Below are the code and all the weights of a small trained network. Each question names an input and a target symbol and asks about switching units off, where a switched-off unit gives its printed mean instead of its output.

import numpy as np


def w(rows, s, z=0):
    codes = np.array(rows[::2]) - 128.0
    scale = np.full(codes.shape[1], s)
    scale[-1] = z or s
    return codes * scale


def norm(h):
    return h / np.sqrt((h * h).mean(-1, keepdims=True) + 1e-5)


def softmax(a):
    e = np.exp(a - a.max(-1, keepdims=True))
    return e / e.sum(-1, keepdims=True)


def log_softmax(a):
    a = a - a.max(-1, keepdims=True)
    return a - np.log(np.exp(a).sum(-1, keepdims=True))


def net(x, mask):
    ids = ['βδεζηθλμξπτφψω'.index(c) for c in x.split()]
    T = len(ids)
    res = E[ids] + P[:T]
    u = 0
    for l in range(3):
        r = norm(res)
        for j in range(2):
            rows = slice(2 * j, 2 * j + 2)
            q, k, v = (r @ M[l][rows].T for M in (Q, K, V))
            z = softmax(np.where(np.tri(T) > 0, q @ k.T / 2**0.5, -1e9)) @ v
            o = O[l][rows]
            res = res + np.where(mask[u + j], z, o[:, -1]) @ o[:, :-1]
        u += 2
    return log_softmax(norm(res)[-1] @ U[:, :-1].T + U[:, -1])


Q, K, V, O = {}, {}, {}, {}
E = w([
[136,113,122,155,115],'β',
[155,147,143,120,161],'δ',
[168,135,124,149,147],'ε',
[114,190,190,95,103],'ζ',
[162,146,148,151,158],'η',
[213,112,209,115,191],'θ',
[175,6,86,145,192],'λ',
[140,163,162,150,149],'μ',
[7,141,90,170,94],'ξ',
[161,166,86,165,94],'π',
[126,79,79,83,121],'τ',
[186,115,214,210,132],'φ',
[145,128,137,109,105],'ψ',
[122,47,187,151,159],'ω',
],0.019)
P = w([
[249,124,209,122,118],'0',
[224,98,211,167,77],'1',
[171,78,204,188,35],'2',
[129,71,198,182,29],'3',
[113,84,239,177,65],'4',
[96,94,255,150,80],'5',
],0.0039)
Q[0] = w([
[183,141,204,175,12],'L0H0',
[129,12,91,2,151],'L0H0',
[108,86,223,116,151],'L0H1',
[136,210,86,94,197],'L0H1',
],0.0097)
K[0] = w([
[90,79,176,136,103],'L0H0',
[105,162,135,106,163],'L0H0',
[74,126,215,121,174],'L0H1',
[247,140,88,113,190],'L0H1',
],0.012)
V[0] = w([
[152,178,53,174,137],'L0H0',
[155,161,88,30,41],'L0H0',
[159,79,68,121,36],'L0H1',
[182,42,2,164,185],'L0H1',
],0.0081)
O[0] = w([
[125,254,33,110,173,70],'L0H0',
[122,202,190,109,30,3],'L0H0',
[111,137,223,93,146,115],'L0H1',
[69,134,158,100,241,32],'L0H1',
],0.0088,0.0037)
Q[1] = w([
[135,171,85,235,238],'L1H0',
[120,245,79,121,180],'L1H0',
[88,157,80,92,156],'L1H1',
[176,188,146,179,152],'L1H1',
],0.012)
K[1] = w([
[135,181,135,226,153],'L1H0',
[161,249,56,103,206],'L1H0',
[132,175,202,153,184],'L1H1',
[125,58,124,131,171],'L1H1',
],0.013)
V[1] = w([
[162,176,138,103,96],'L1H0',
[133,254,171,227,140],'L1H0',
[189,146,110,223,118],'L1H1',
[141,214,91,35,99],'L1H1',
],0.0075)
O[1] = w([
[120,163,96,2,56,99],'L1H0',
[130,110,29,102,111,114],'L1H0',
[140,77,131,95,168,242],'L1H1',
[101,83,226,188,184,3],'L1H1',
],0.0078,0.0053)
Q[2] = w([
[82,65,150,12,99],'L2H0',
[99,204,101,64,212],'L2H0',
[219,254,90,116,107],'L2H1',
[96,251,143,48,168],'L2H1',
],0.01)
K[2] = w([
[150,134,156,54,147],'L2H0',
[184,228,87,112,161],'L2H0',
[253,176,141,131,103],'L2H1',
[172,168,99,79,157],'L2H1',
],0.014)
V[2] = w([
[255,151,145,106,143],'L2H0',
[221,44,100,88,155],'L2H0',
[180,85,171,194,132],'L2H1',
[9,109,93,79,87],'L2H1',
],0.007)
O[2] = w([
[163,187,84,203,82,188],'L2H0',
[140,136,220,82,148,254],'L2H0',
[91,163,45,227,126,207],'L2H1',
[254,111,82,142,148,65],'L2H1',
],0.0086,0.0057)
U = w([
[121,183,54,40,124,219],'β',
[134,102,178,101,9,122],'δ',
[113,37,174,173,153,147],'ε',
[210,191,189,122,157,71],'ζ',
[109,142,45,162,139,113],'η',
[192,153,59,154,109,43],'θ',
[158,145,126,224,124,3],'λ',
[128,187,103,100,193,169],'μ',
[176,167,75,142,173,102],'ξ',
[217,60,138,83,134,78],'π',
[66,109,172,38,156,191],'τ',
[66,46,62,69,159,236],'φ',
[122,150,108,124,155,121],'ψ',
[25,164,156,176,123,128],'ω',
],0.012,0.0068)

Each question gives the input, a string of symbols that net reads in full, and the target symbol t.
The units are the heads (2 rows each of Q, K, V and O). Each row of codes is followed by its name. A weight is (code - 128) times the scale printed after its matrix; where a second scale follows, it is the last column's (O and U).
mask holds one flag per head, layer by layer. A switched-off head (its flag False) gives its mean, the last column of its rows in O, instead of its output. The means were averaged over made-up inputs and are rounded, as every weight is.
A unit's drop is (log p(t) with every unit on - log p(t) with that unit switched off) / (log p(t) with every unit on - log p(t) with every unit switched off).
The circuit of an input: a set's keep is (log p(t) with only the set's units on - log p(t) with every unit switched off) / (log p(t) with every unit on - log p(t) with every unit switched off). Starting from all 6 units, units are removed one at a time, each time the one whose removal leaves the highest keep (on an exact tie, the one counted first), for as long as the keep stays at least 0.8.
units of the circuit, in order: the units of the circuit, biggest drop first
most important unit: the unit with the biggest drop
which heads matter: for each layer, one digit per head in row order, 1 if its drop is at least 0.15 and else 0, layers parted by /
drop of u: that unit's drop, to one decimal
input τ ξ δ ε, target φ: which heads matter : 00 / 10 / 10
input φ μ ψ ψ ξ, target δ: most important unit : L2H1
input ψ π ε ε, target β: units of the circuit, in order : L0H0, L1H0
input β ξ ξ, target φ: which heads matter : 00 / 00 / 11
input φ ε θ ψ δ η, target δ: which heads matter : 10 / 10 / 00
input ζ η δ π ε δ, target β: units of the circuit, in order : L1H0, L0H0
input λ ζ β μ π, target β: which heads matter : 01 / 10 / 00
input η δ ω ψ, target ε: which heads matter : 10 / 10 / 00
input ω η ψ θ β, target ω: which heads matter : 01 / 11 / 01
input φ ξ τ ξ μ, target ω: which heads matter : 10 / 00 / 11
input ξ π ε ψ ξ β, target π: which heads matter : 00 / 00 / 01
input η φ ξ ξ η μ, target φ: which heads matter : 00 / 00 / 10
input ε ω μ, target ε: which heads matter : 10 / 10 / 10
input δ ξ ψ ψ ε, target δ: units of the circuit, in order : L0H0
input δ δ ζ ε δ τ, target δ: units of the circuit, in order : L0H1, L1H0
input ω λ β τ δ, target ω: which heads matter : 00 / 11 / 01
input δ π η, target β: units of the circuit, in order : L1H0, L0H0
input η β η δ π, target β: units of the circuit, in order : L1H0, L0H1, L0H0
input δ ε τ δ ε, target ω: which heads matter : 10 / 00 / 01
input θ ψ ε δ, target δ: which heads matter : 10 / 10 / 00
input ω ε ψ ζ δ, target δ: units of the circuit, in order : L0H0
input ξ ε τ ω β ξ, target ε: units of the circuit, in order : L2H1, L1H0
input φ λ ψ ε, target δ: units of the circuit, in order : L0H0, L1H0
input β ζ μ θ, target δ: units of the circuit, in order : L0H1, L2H1
input ω ω ξ, target ε: units of the circuit, in order : L1H0, L0H0
input τ η τ η, target ω: drop of L1H0 : 0.0
